Below is a small trained network, with its code and all its weights. Each question gives an input and a class and asks what happens when units are switched off, that is, made to give their printed mean instead of their output.

import numpy as np


def w(rows, s, z=0):
    codes = np.array(rows[::2]) - 128.0
    scale = np.full(codes.shape[1], s)
    scale[-1] = z or s
    return codes * scale


def norm(h):
    return h / np.sqrt((h * h).mean(-1, keepdims=True) + 1e-5)


def f(y):
    return y / 2 * (1 + np.tanh(0.7978845608 * (y + 0.044715 * y**3)))


def log_softmax(a):
    a = a - a.max(-1, keepdims=True)
    return a - np.log(np.exp(a).sum(-1, keepdims=True))


def net(x, mask):
    res = np.array(x, float).reshape(1, 5) / 4 @ E
    u = 0
    for l in range(2):
        y = f(norm(res) @ A[l][:, :-1].T + A[l][:, -1])
        res = res + np.where(mask[u : u + 14], y, B[l][:, -1]) @ B[l][:, :-1]
        u += 14
    return log_softmax(norm(res)[-1] @ U[:, :-1].T + U[:, -1])


A, B = {}, {}
E = w([
[112,20,81,167,154,104,180,66,30,137],'x0',
[131,53,161,112,80,181,141,86,176,254],'x1',
[111,77,173,126,104,107,183,153,131,134],'x2',
[76,118,223,99,165,184,100,158,180,116],'x3',
[22,148,192,171,144,156,65,141,125,243],'x4',
],0.00041)
A[0] = w([
[248,91,111,61,57,155,174,94,202,107,22],'L0N0',
[82,35,214,124,112,132,124,102,111,178,141],'L0N1',
[120,146,162,106,93,121,170,201,174,98,53],'L0N2',
[200,108,147,45,72,208,84,75,191,201,65],'L0N3',
[124,137,159,114,121,138,61,144,141,210,28],'L0N4',
[59,229,154,162,209,167,38,147,112,52,123],'L0N5',
[118,199,234,35,53,159,88,220,250,174,3],'L0N6',
[121,106,125,151,86,125,157,147,103,111,81],'L0N7',
[117,208,169,98,150,165,77,174,190,30,59],'L0N8',
[141,79,36,164,79,75,182,53,57,198,155],'L0N9',
[148,109,106,127,168,80,134,97,118,71,51],'L0N10',
[158,161,140,66,45,87,153,189,181,123,81],'L0N11',
[95,79,200,138,147,195,74,131,130,135,137],'L0N12',
[117,127,139,154,87,117,128,120,132,105,119],'L0N13',
],0.0015,0.00045)
B[0] = w([
[102,144,135,149,83,138,117,123,180,231,181],'L0N0',
[116,214,128,136,166,148,220,170,199,124,185],'L0N1',
[193,91,103,89,122,109,106,166,130,77,127],'L0N2',
[71,138,64,253,143,170,129,55,126,168,178],'L0N3',
[86,110,168,169,87,132,123,107,94,121,128],'L0N4',
[180,213,76,129,96,76,152,131,224,181,228],'L0N5',
[154,53,171,168,203,128,176,96,81,72,254],'L0N6',
[134,174,147,91,179,163,109,92,127,122,119],'L0N7',
[192,164,78,107,213,91,167,135,163,94,203],'L0N8',
[186,171,154,124,197,134,70,107,181,64,248],'L0N9',
[109,94,175,124,186,203,160,120,97,133,137],'L0N10',
[138,153,203,96,134,110,185,103,163,85,153],'L0N11',
[147,73,110,148,115,97,233,136,140,147,165],'L0N12',
[139,152,143,102,162,160,121,131,121,150,126],'L0N13',
],0.0011,0.00069)
A[1] = w([
[105,157,83,97,137,88,107,179,50,6,2],'L1N0',
[146,85,106,122,172,122,142,106,69,86,137],'L1N1',
[116,115,185,104,126,144,124,183,169,84,1],'L1N2',
[102,170,37,180,89,126,60,86,92,167,104],'L1N3',
[81,169,162,166,155,54,111,195,82,107,89],'L1N4',
[117,92,99,104,107,103,164,137,87,90,94],'L1N5',
[48,117,173,126,126,159,154,157,155,212,140],'L1N6',
[197,112,121,21,63,132,154,135,147,83,42],'L1N7',
[189,84,112,142,83,125,164,78,126,157,177],'L1N8',
[142,181,135,118,128,122,111,171,198,148,157],'L1N9',
[135,84,220,63,119,135,182,183,172,49,18],'L1N10',
[118,81,84,104,188,127,140,118,36,53,32],'L1N11',
[31,133,157,160,187,126,121,153,114,184,157],'L1N12',
[171,197,72,74,139,124,100,142,155,92,142],'L1N13',
],0.0021,0.00049)
B[1] = w([
[121,95,135,170,147,186,150,56,171,182,235],'L1N0',
[139,212,206,150,91,124,111,150,132,96,186],'L1N1',
[174,148,65,131,131,95,96,86,84,131,110],'L1N2',
[189,111,102,7,216,124,62,144,102,154,202],'L1N3',
[113,26,58,111,128,154,112,158,128,144,172],'L1N4',
[115,193,199,117,92,153,87,137,140,149,129],'L1N5',
[80,132,157,220,65,178,198,81,171,74,210],'L1N6',
[45,124,156,107,89,82,156,227,162,182,176],'L1N7',
[91,144,89,149,193,126,123,159,161,103,194],'L1N8',
[110,97,139,137,122,121,170,105,75,61,191],'L1N9',
[172,189,48,68,139,86,47,119,98,166,202],'L1N10',
[152,206,221,228,63,205,92,52,96,97,190],'L1N11',
[112,52,102,118,25,122,193,154,175,134,213],'L1N12',
[139,90,178,153,146,90,216,127,181,87,254],'L1N13',
],0.0014,0.00076)
U = w([
[59,141,150,73,81,161,97,168,61,119,2],'0',
[61,52,76,123,103,84,125,212,63,124,87],'1',
[160,79,39,83,203,175,22,73,99,230,129],'2',
[173,213,238,206,111,210,54,40,2,58,139],'3',
[6,36,143,228,32,222,228,98,193,192,168],'4',
[109,178,174,33,13,78,90,203,89,187,87],'5',
[216,201,118,89,199,33,175,171,206,37,166],'6',
],0.0055,0.0066)

Each question gives the input, the list of numbers given to net, and the class t.
The units are the neurons (one row each of A and B). Each row of codes is followed by its name. A weight is (code - 128) times the scale printed after its matrix; where a second scale follows, it is the last column's (A, B and U).
mask holds one flag per neuron, layer by layer. A switched-off neuron (its flag False) gives its mean, the last column of its row in B, instead of its output. The means were averaged over made-up inputs and are rounded, as every weight is.
A unit's drop is (log p(t) with every unit on - log p(t) with that unit switched off) / (log p(t) with every unit on - log p(t) with every unit switched off).
The circuit of an input: a set's keep is (log p(t) with only the set's units on - log p(t) with every unit switched off) / (log p(t) with every unit on - log p(t) with every unit switched off). Starting from the 12 units with the biggest drops (on a tie, the unit counted first), units are removed one at a time, each time the one whose removal leaves the highest keep (on an exact tie, the one counted first), for as long as the keep stays at least 0.8.
units of the circuit, in order: the units of the circuit, biggest drop first
unit that matters most: the unit with the biggest drop
k most important neurons: the k neurons with the biggest drops, biggest first
top k neurons in layer l: the k neurons of layer l with the biggest drops, biggest first
input [3,3,-1,2,-8], class 5: units of the circuit, in order : L1N7; L0N6; L1N6
input [-2,-5,4,5,5], class 6: 3 most important neurons : L0N5; L0N8; L1N10
input [-1,-8,1,4,7], class 1: units of the circuit, in order : L1N4
input [0,-1,7,7,0], class 6: 3 most important neurons : L1N10; L0N1; L0N6
input [8,-4,7,8,-4], class 3: units of the circuit, in order : L1N11; L1N10
input [-1,-8,3,-8,-2], class 3: units of the circuit, in order : L1N11; L0N1
input [-4,1,-6,5,3], class 4: top 2 neurons in layer 1 : L1N3; L1N12
input [8,5,5,-5,0], class 3: units of the circuit, in order : L0N9; L0N5; L1N1; L1N11
input [1,5,-2,4,-8], class 4: 3 most important neurons : L0N0; L0N3; L1N3
input [-2,1,5,2,-5], class 5: units of the circuit, in order : L1N7; L1N10
input [1,-7,-8,7,7], class 6: 2 most important neurons : L0N5; L0N8
input [4,-7,5,3,2], class 4: top 2 neurons in layer 0 : L0N6; L0N5
input [-1,3,6,0,-8], class 5: 2 most important neurons : L1N7; L0N5
input [4,1,4,-4,1], class 3: top 2 neurons in layer 0 : L0N5; L0N9
input [0,-8,2,-1,7], class 1: top 4 neurons in layer 0 : L0N5; L0N9; L0N1; L0N11
input [-8,4,-8,2,2], class 4: unit that matters most : L0N3
input [-3,-6,6,5,7], class 1: 3 most important neurons : L1N4; L0N9; L1N10
input [2,-8,2,-4,-5], class 3: 2 most important neurons : L1N11; L1N0
input [-1,4,-4,-3,-3], class 2: 3 most important neurons : L1N3; L0N3; L0N0
input [-5,-5,6,4,5], class 6: unit that matters most : L0N8
input [1,-4,-1,-2,5], class 2: top 2 neurons in layer 0 : L0N11; L0N1
input [-6,-6,1,-2,8], class 1: top 3 neurons in layer 1 : L1N4; L1N11; L1N1
input [8,7,3,-5,-6], class 3: 2 most important neurons : L0N5; L0N9
input [-3,-2,-3,-4,6], class 2: top 3 neurons in layer 0 : L0N1; L0N4; L0N9
input [4,-2,7,1,-2], class 3: 2 most important neurons : L1N11; L0N5
input [-4,-2,-5,2,5], class 6: 2 most important neurons : L0N5; L0N8
input [8,-8,-6,6,-3], class 3: units of the circuit, in order : L1N11
